Here is a tiny trained network, its code and every weight. The questions are about switching its units off for an input and a class, where a switched-off unit gives its printed mean instead of its output.

import numpy as np


def w(rows, s, z=0):
    codes = np.array(rows[::2]) - 128.0
    scale = np.full(codes.shape[1], s)
    scale[-1] = z or s
    return codes * scale


def f(y):
    return np.maximum(y, 0)


def log_softmax(a):
    a = a - a.max(-1, keepdims=True)
    return a - np.log(np.exp(a).sum(-1, keepdims=True))


def net(x, mask):
    res = np.array(x, float).reshape(1, 8) / 4 @ E
    y = f(res @ A[0][:, :-1].T + A[0][:, -1])
    res = res + np.where(mask, y, B[0][:, -1]) @ B[0][:, :-1]
    return log_softmax(res[-1] @ U[:, :-1].T + U[:, -1])


A, B = {}, {}
E = w([
[214,254,112],'x0',
[106,131,23],'x1',
[128,127,126],'x2',
[124,129,130],'x3',
[38,210,164],'x4',
[127,129,126],'x5',
[127,129,124],'x6',
[128,130,128],'x7',
],0.0083)
A[0] = w([
[116,144,138,254],'neuron 1',
[204,115,254,107],'neuron 2',
[125,115,238,166],'neuron 3',
[130,129,130,112],'neuron 4',
[168,158,141,84],'neuron 5',
[94,102,106,198],'neuron 6',
[132,129,186,104],'neuron 7',
[150,173,116,64],'neuron 8',
[94,105,130,60],'neuron 9',
[214,149,112,61],'neuron 10',
[100,148,164,214],'neuron 11',
[177,164,144,66],'neuron 12',
[111,131,121,221],'neuron 13',
[98,118,131,112],'neuron 14',
[107,145,137,255],'neuron 15',
[89,141,92,61],'neuron 16',
[155,163,120,88],'neuron 17',
[108,111,166,84],'neuron 18',
[46,185,150,66],'neuron 19',
[138,166,83,88],'neuron 20',
[118,112,56,153],'neuron 21',
[158,108,98,58],'neuron 22',
[146,186,116,80],'neuron 23',
[192,84,130,134],'neuron 24',
[42,187,160,57],'neuron 25',
[108,135,72,89],'neuron 26',
[106,161,79,122],'neuron 27',
[187,169,134,51],'neuron 28',
[151,153,112,54],'neuron 29',
[65,55,99,89],'neuron 30',
[91,115,69,121],'neuron 31',
[67,54,125,82],'neuron 32',
[171,67,111,55],'neuron 33',
[85,101,154,75],'neuron 34',
[161,167,122,102],'neuron 35',
[130,194,130,62],'neuron 36',
],0.015,0.0092)
B[0] = w([
[250,117,150,253],'neuron 1',
[102,171,60,217],'neuron 2',
[138,197,93,225],'neuron 3',
[130,162,111,128],'neuron 4',
[76,116,154,159],'neuron 5',
[155,152,146,215],'neuron 6',
[104,152,94,159],'neuron 7',
[100,130,177,158],'neuron 8',
[73,143,168,142],'neuron 9',
[77,92,157,183],'neuron 10',
[179,146,105,223],'neuron 11',
[93,134,161,162],'neuron 12',
[214,138,146,222],'neuron 13',
[142,119,181,150],'neuron 14',
[254,104,154,254],'neuron 15',
[98,137,95,143],'neuron 16',
[84,117,159,161],'neuron 17',
[87,175,136,147],'neuron 18',
[48,18,47,188],'neuron 19',
[104,163,146,168],'neuron 20',
[142,176,84,207],'neuron 21',
[69,115,87,143],'neuron 22',
[107,119,162,175],'neuron 23',
[119,70,69,193],'neuron 24',
[64,2,53,191],'neuron 25',
[96,179,96,159],'neuron 26',
[152,168,143,179],'neuron 27',
[106,118,161,168],'neuron 28',
[96,145,177,140],'neuron 29',
[115,156,171,211],'neuron 30',
[131,183,121,183],'neuron 31',
[101,158,192,206],'neuron 32',
[75,67,147,165],'neuron 33',
[84,161,168,159],'neuron 34',
[110,102,173,173],'neuron 35',
[83,104,159,168],'neuron 36',
],0.009,0.0093)
U = w([
[75,176,220,61],'0',
[98,59,55,115],'1',
[207,159,135,195],'2',
[204,158,135,185],'3',
[202,159,134,177],'4',
[204,161,138,138],'5',
[209,156,132,113],'6',
[137,252,68,2],'7',
],0.013,0.006)

Each question gives the input, the list of numbers given to net, and the class t.
The units are the neurons (one row each of A and B). Each row of codes is followed by its name. A weight is (code - 128) times the scale printed after its matrix; where a second scale follows, it is the last column's (A, B and U).
mask holds one flag per neuron, in row order. A switched-off neuron (its flag False) gives its mean, the last column of its row in B, instead of its output. The means were averaged over made-up inputs and are rounded, as every weight is.
A unit's drop is (log p(t) with every unit on - log p(t) with that unit switched off) / (log p(t) with every unit on - log p(t) with every unit switched off).
The circuit of an input: a set's keep is (log p(t) with only the set's units on - log p(t) with every unit switched off) / (log p(t) with every unit on - log p(t) with every unit switched off). Starting from the 12 units with the biggest drops (on a tie, the unit counted first), units are removed one at a time, each time the one whose removal leaves the highest keep (on an exact tie, the one counted first), for as long as the keep stays at least 0.8.
circuit, biggest first: the units of the circuit, biggest drop first
most important unit: the unit with the biggest drop
k most important neurons: the k neurons with the biggest drops, biggest first
drop when u is switched off: that unit's drop, to one decimal
input [-6,4,-2,-4,-3,5,2,5], class 0: most important unit	neuron 32
input [0,4,7,-5,7,-4,-6,-1], class 1: 2 most important neurons	(neuron 19; neuron 25)
input [-7,4,-5,-5,-5,-1,5,-7], class 0: circuit, biggest first	(neuron 32; neuron 30)
input [-1,-1,0,-5,-7,-6,4,-6], class 1: circuit, biggest first	(neuron 24; neuron 33)
input [6,-8,3,-6,8,8,0,2], class 1: circuit, biggest first	(neuron 25; neuron 19)
input [-2,-8,5,-1,-2,4,0,1], class 7: circuit, biggest first	(neuron 2; neuron 3)
input [-5,-4,-4,0,-7,6,-7,4], class 1: 2 most important neurons	(neuron 24; neuron 33)
input [4,6,-1,-7,8,-2,-1,-5], class 1: 2 most important neurons	(neuron 19; neuron 25)
input [-1,3,7,5,-7,-2,4,5], class 1: 4 most important neurons	(neuron 24; neuron 33; neuron 15; neuron 1)
input [-2,-6,-6,-2,-7,3,4,2], class 1: 2 most important neurons	(neuron 24; neuron 33)
input [4,-6,4,0,8,7,3,3], class 1: 2 most important neurons	(neuron 25; neuron 19)
input [0,8,-6,-2,-3,4,-5,-1], class 7: 2 most important neurons	(neuron 21; neuron 26)
input [-8,1,4,-2,-8,-3,-7,-7], class 0: 2 most important neurons	(neuron 32; neuron 30)
input [8,-1,-8,8,6,-7,1,3], class 0: most important unit	neuron 36
input [-3,-8,3,-5,-2,5,-4,7], class 7: 2 most important neurons	(neuron 2; neuron 3)
input [8,-1,4,-2,-7,5,8,-4], class 0: drop when neuron 25 is switched off	0.0
input [-2,3,5,5,7,2,-1,2], class 1: drop when neuron 19 is switched off	1.1
input [8,-4,5,-3,-8,-6,-3,-8], class 0: drop when neuron 12 is switched off	0.1
